Here is a tiny trained network, its code and every weight. The questions are about switching its units off for an input and a target symbol, where a switched-off unit gives its printed mean instead of its output.

import numpy as np


def w(rows, s, z=0):
    codes = np.array(rows[::2]) - 128.0
    scale = np.full(codes.shape[1], s)
    scale[-1] = z or s
    return codes * scale


def norm(h):
    return h / np.sqrt((h * h).mean(-1, keepdims=True) + 1e-5)


def f(y):
    return np.maximum(y, 0)


def softmax(a):
    e = np.exp(a - a.max(-1, keepdims=True))
    return e / e.sum(-1, keepdims=True)


def log_softmax(a):
    a = a - a.max(-1, keepdims=True)
    return a - np.log(np.exp(a).sum(-1, keepdims=True))


def net(x, mask):
    ids = ['αβγπφψω'.index(c) for c in x.split()]
    T = len(ids)
    res = E[ids] + P[:T]
    u = 0
    for l in range(2):
        q, k, v = (norm(res) @ M[l].T for M in (Q, K, V))
        z = softmax(np.where(np.tri(T) > 0, q @ k.T / 2**0.5, -1e9)) @ v
        res = res + np.where(mask[u], z, O[l][:, -1]) @ O[l][:, :-1]
        u += 1
        y = f(norm(res) @ A[l][:, :-1].T + A[l][:, -1])
        res = res + np.where(mask[u : u + 8], y, B[l][:, -1]) @ B[l][:, :-1]
        u += 8
    return log_softmax(norm(res)[-1] @ U[:, :-1].T + U[:, -1])


Q, K, V, O, A, B = {}, {}, {}, {}, {}, {}
E = w([
[100,41,81,81,69],'α',
[133,77,238,133,126],'β',
[122,5,172,44,210],'γ',
[75,187,175,173,124],'π',
[70,87,105,107,88],'φ',
[70,169,188,127,180],'ψ',
[164,155,121,74,96],'ω',
],0.017)
P = w([
[153,144,113,188,91],'0',
[108,114,144,107,141],'1',
[52,159,139,36,30],'2',
[159,122,94,232,114],'3',
[109,114,123,128,148],'4',
[59,155,131,67,33],'5',
[150,118,76,245,133],'6',
[109,112,104,139,158],'7',
[61,147,122,104,39],'8',
[131,107,53,248,158],'9',
[100,111,81,152,173],'10',
[62,136,120,148,35],'11',
],0.013)
Q[0] = w([
[251,149,77,163,165],'0.h0',
[144,71,96,244,171],'0.h0',
],0.017)
K[0] = w([
[166,124,221,103,34],'0.h0',
[102,48,253,169,88],'0.h0',
],0.015)
V[0] = w([
[1,8,209,204,85],'0.h0',
[120,187,7,116,212],'0.h0',
],0.0064)
O[0] = w([
[72,96,115,140,151,255],'0.h0',
[111,145,142,8,122,70],'0.h0',
],0.014,0.0058)
A[0] = w([
[55,200,143,196,73,64],'0.n0',
[68,125,127,69,173,119],'0.n1',
[174,168,104,190,135,82],'0.n2',
[144,105,98,173,244,81],'0.n3',
[34,234,132,132,165,207],'0.n4',
[137,103,107,251,188,167],'0.n5',
[86,129,217,89,199,145],'0.n6',
[125,108,168,120,218,1],'0.n7',
],0.011,0.0028)
B[0] = w([
[120,33,114,62,220,212],'0.n0',
[69,105,223,171,68,196],'0.n1',
[75,162,71,255,95,151],'0.n2',
[186,89,208,87,90,192],'0.n3',
[158,79,143,106,43,221],'0.n4',
[60,212,123,70,51,254],'0.n5',
[85,166,62,137,92,196],'0.n6',
[214,124,196,156,48,155],'0.n7',
],0.0085,0.0084)
Q[1] = w([
[112,17,109,78,52],'1.h0',
[148,116,113,253,50],'1.h0',
],0.015)
K[1] = w([
[46,28,151,111,45],'1.h0',
[105,117,200,254,174],'1.h0',
],0.012)
V[1] = w([
[2,50,167,123,64],'1.h0',
[160,135,152,190,85],'1.h0',
],0.0056)
O[1] = w([
[229,176,108,112,255,247],'1.h0',
[117,132,134,151,251,130],'1.h0',
],0.0064,0.013)
A[1] = w([
[202,189,128,5,96,3],'1.n0',
[69,93,78,89,124,46],'1.n1',
[160,116,22,131,95,48],'1.n2',
[132,190,176,164,87,61],'1.n3',
[170,81,70,199,183,226],'1.n4',
[64,127,93,150,70,60],'1.n5',
[106,89,190,128,180,51],'1.n6',
[134,18,163,140,116,49],'1.n7',
],0.016,0.0047)
B[1] = w([
[82,82,50,41,208,237],'1.n0',
[157,182,112,154,81,255],'1.n1',
[183,70,180,144,78,168],'1.n2',
[144,76,23,118,121,173],'1.n3',
[6,107,149,89,128,194],'1.n4',
[161,154,157,91,201,236],'1.n5',
[182,154,76,91,83,208],'1.n6',
[125,130,146,189,191,239],'1.n7',
],0.013,0.0078)
U = w([
[10,86,130,190,128,192],'α',
[136,46,194,113,35,229],'β',
[205,72,197,138,196,177],'γ',
[184,85,28,188,44,190],'π',
[129,234,91,157,252,1],'φ',
[84,225,176,38,25,60],'ψ',
[110,79,70,4,188,79],'ω',
],0.012,0.0051)

Each question gives the input, a string of symbols that net reads in full, and the target symbol t.
The units are the heads (2 rows each of Q, K, V and O) and the neurons (one row each of A and B). Each row of codes is followed by its name. A weight is (code - 128) times the scale printed after its matrix; where a second scale follows, it is the last column's (O, A, B and U).
mask holds one flag per unit, layer by layer, with each layer's heads first. A switched-off unit (its flag False) gives its mean, the last column of its rows in O or B, instead of its output. The means were averaged over made-up inputs and are rounded, as every weight is.
A unit's drop is (log p(t) with every unit on - log p(t) with that unit switched off) / (log p(t) with every unit on - log p(t) with every unit switched off).
The circuit of an input: a set's keep is (log p(t) with only the set's units on - log p(t) with every unit switched off) / (log p(t) with every unit on - log p(t) with every unit switched off). Starting from the 12 units with the biggest drops (on a tie, the unit counted first), units are removed one at a time, each time the one whose removal leaves the highest keep (on an exact tie, the one counted first), for as long as the keep stays at least 0.8.
units of the circuit, in order: the units of the circuit, biggest drop first
unit that matters most: the unit with the biggest drop
top k neurons: the k neurons with the biggest drops, biggest first
drop of u: that unit's drop, to one decimal
input α ω π φ γ π, target φ: top 2 neurons => [1.n7; 0.n3]
input α ω φ φ γ φ ψ, target ω: units of the circuit, in order => [0.n5; 0.n3; 1.n3]
input φ ψ π ψ γ γ, target ψ: units of the circuit, in order => [0.n6; 1.n0; 0.n3; 1.n1]
input φ φ ψ φ φ γ ω γ, target γ: unit that matters most => 1.n7
input φ ω π ω γ α φ φ γ φ ω π, target ω: units of the circuit, in order => [0.h0; 1.n0]
input φ ψ ω φ α φ β γ α, target γ: units of the circuit, in order => [0.n5; 1.n5; 1.n7; 1.n0]
input ψ ψ α, target ψ: top 2 neurons => [1.n1; 0.n3]
input β ω ω π, target α: units of the circuit, in order => [0.h0; 1.n4]
input φ ψ φ, target ψ: top 3 neurons => [1.n0; 1.n1; 1.n3]
input φ ψ ω γ, target γ: units of the circuit, in order => [0.n3; 1.n7]
input ψ π π γ ω α ω γ γ γ β, target π: units of the circuit, in order => [0.n5; 1.n3; 1.n0; 0.n0]
input β φ ψ π ψ φ α π γ, target π: top 3 neurons => [0.n5; 1.n4; 1.n6]
input π β β, target π: top 4 neurons => [0.n5; 1.n6; 1.n4; 0.n6]
input ψ ω ψ γ π ω α α ω ω, target π: unit that matters most => 0.n2
input γ γ γ α π ψ π β α, target π: top 4 neurons => [1.n1; 0.n5; 1.n0; 1.n4]
input β γ φ β π, target ψ: top 3 neurons => [0.n5; 1.n0; 0.n0]
input π α π α π φ, target φ: top 3 neurons => [0.n5; 1.n7; 1.n1]
input γ ω β ψ π φ ω φ ω α π π, target π: top 3 neurons => [0.n0; 0.n5; 1.n6]
input γ α β φ β ω φ α, target α: top 2 neurons => [0.n5; 1.n4]
input γ α ω ψ α φ π π ω α φ ψ, target ψ: top 2 neurons => [1.n0; 1.n1]
input β γ α φ π γ ψ π γ φ π α, target φ: top 3 neurons => [0.n5; 0.n4; 1.n5]
input ψ φ β, target ψ: unit that matters most => 0.n6
input γ φ ω φ ω π π β α, target π: top 3 neurons => [1.n1; 0.n5; 1.n4]
input φ β γ, target φ: top 2 neurons => [1.n7; 0.n3]
input π ω φ ψ φ γ π π, target ψ: top 2 neurons => [1.n0; 0.n5]
input ψ π φ ψ φ ω π γ ψ φ φ α, target φ: drop of 1.h0 => 0.0
input ω γ π ψ ψ β φ ω π β γ π, target π: drop of 0.n1 => 0.1
input ω π ψ φ φ ω ψ β φ α π γ, target π: drop of 0.n2 => 0.3
input ψ φ ω γ γ ψ γ α π γ φ β, target φ: drop of 1.n2 => 0.3
